The rows lie along a hidden order. The number after each row says roughly how far along it the row is, from 0 to 10. A new part has a new order.
[ 13  11 -11  10  -8   0  -3  19   5   7  -9   6 -12   4 -13  -2   0   0
  -8  13  -6 -30  -2   1  10   9   5   3   5  27 -11  14  10   6   5  13
 -12 -10   0   2  -3]
4
[ -8   4  -8   1 -13  -9   0  19   5   7 -10   3 -22   2 -11   1  -8  -2
  -7  29  -7 -18  -7  -3  10  -5  18   5   0  13  -5  19  11   3  -2   8
   1 -12  -4   3   0]
6
[-17  -1  -3 -22  -9 -15   6  22   8  -2   4  -9   4   1   5  -7  14  -3
  15   2  -6  -6  -1   3  -2 -19   6  -3   6   7  -2  37   1   8  21  -2
   9  16   7   0   5]
4
[ 17  17 -17  -8 -15 -11  -2  28  11   6  -8   4 -12   8 -12  -6  10  -2
  -2  -5 -13 -36  -7   4   6  -2   9   1  13  42 -10  44  14  10  23  15
  -8  -8   3   3   1]
4
[ 30   6   1   8   2   8   0  33   0   7  -3  -4   2  -3 -11  -4   7   1
  15 -33  -1 -41   9   4  -2  -8  -3  -1  11  18 -11  30   0  11  32   3
 -11  10  14   1  -1]
0
[-51 -12  -2 -36 -13 -25   7  -5  12 -20   7  -8  11  -7  18 -10   8  -7
   5  34  -2  34 -13   2 -14 -20  17  -3  -8  -9  13  10   0  -7  -5 -10
  25   7  -3  -1  11]
10
[ 41  12  -9  27  -1   8  -7   6  -1  11  -8   8  -2  10 -22  -1   5   4
   2 -32 -10 -53   5   4   3  23 -13   0  12  32 -12  12   7   9  16  10
 -22 -10   3   2  -6]
1
[  0   9 -10   4 -14  -7  -1  15   7   6 -11   7 -20   0 -12   0  -9  -2
 -13  31  -9 -29  -7  -1  10   5  13   5   1  21  -4  12  12   2  -4  13
  -6 -20  -5   2  -2]
6
[  1   3  -3  -8  -9  -6   3  45   6  -1   0 -10   4  -3   2 -13  21  -3
  25 -29  -9 -23   1   7  -6 -23  -2  -4  15  39 -10  58   5  15  42   3
   2  22  15   1   2]
1
[ 23  11  -9   7 -10   1  -3  11   5  10 -13   8 -18   8 -15   1 -12   0
 -12  25  -5 -32  -2  -2  13   2   8   6   1  19 -12   8  11   6  -4  13
 -11 -16  -2   2  -2]
5
[-32  -7  11 -16   3  -7   6  -4  -3  -2   6  -9   3   2   8   3   0  -1
   9  10   2  28   1  -2   5 -20   0  -3  -2 -20   4  10  -6   1  -3  -7
  10  13   3  -1   3]
5
[-42 -13  19 -23   8  -8   9  25  -1  -1  11 -12 -10   2  15   9   1  -7
  16  27  12  61   2  -4   2 -47  18   1 -11 -23   5  12  -7  -5  -4 -11
  26  18   1   1   6]
6
[-26   0 -14 -16  -5 -17   0   8  11   0  -5   5  -4   9  -7   4   2  -5
  -7  46  -7  19  -9  -4   2  -5  23   3  -3  -7   8  10   3  -6 -13   5
   8 -15  -8   4   5]
9
[-63 -11   6 -30  -3 -11   8  -3   1  -2   6  -9   2   4   9   0   1  -3
   6  15   1  29  -1  -2   7 -27   8  -3  -1 -18   4  11  -4   0   0   0
  11  14   3  -1   6]
6
[-16   1  -2 -14  -6  -8   3  13   4   3  -7   0  -9   3  -4   3  -6  -2
  -4  32  -2  -1  -1  -3   9 -10  12   3   1  -1  -2  21   2   1  -4   8
   3  -4   0   2   2]
6
[-13   2  -4   0   0  -2  -1   1   1   7  -8   3 -14   4 -10   9  -9  -1
 -13  42   1  -3  -1  -5   9  -1  13   3  -8 -17   3   2   2  -4 -18   4
   1 -15  -6   2   0]
7
[ -8  -5  12 -10   3  -2   8  19  -3   0  11 -12   6   5  10  -5  15  -1
  26 -31   3  11   7   4   3 -25  -8  -5   9   4  -4  26  -4   8  20  -4
   5  22  10  -1   2]
1
[-10   4  -7  -6  -5  -7  -1  11   5   6  -8   3 -17   4 -14   6 -10  -3
 -11  42  -4  -7  -4  -4  10  -4  15   3  -5  -5   0   5   9  -3 -11   7
   0  -8  -5   2   1]
6
[ 10  10  -5   5 -10  -3  -3  21   6   7 -11   7 -14   4 -17  -1  -4  -1
  -9  11  -7 -36  -3  -4  11   3  10   3   5  25  -9  24  11   5  -7  14
 -12 -12   1   2  -2]
4
[ 14  13 -18   2 -13  -3  -4   1   7   6 -12   8  -8   4 -22  -6  -1   3
  -9   6 -11 -15  -3   3  10  21  -1   2   9  26 -12  24  11   6   7  16
 -16 -10   1   1  -1]
4
[-30  -2  -4 -22  -7 -15   4   9   5   3   0  -2  -2   7  -2   3   0  -4
  -3  43  -6  22  -4  -3   6   2  14   1   0 -13   4  18   0  -1  -8   3
  10  -1  -1   1   6]
7
[  6   8  -7   1  -8  -6  -1  34   9   5  -5  -2  -8   0   6  -3   7  -2
   6   3  -7 -16  -1   2  -2  -5   6   2   7  25  -6  27   8   9  16   7
  -4  -1   3   2   0]
3
[ 25   8  -6  11  -1   2  -3  34   3   3  -3   0  -3  -4  -7  -4   8   0
   9 -21  -5 -22   3   3  -5   0   0   1   8  18  -7  20   5  10  22   4
  -7   4   8   2  -2]
2
[  7  10 -15   3 -14  -5  -2   6   5   6 -13  10 -13   2 -18  -3  -6   0
 -21  22  -8 -41  -5   1  11  14   6   4   4  22  -9  18  10   3   0  16
 -14 -18   0   1  -1]
5
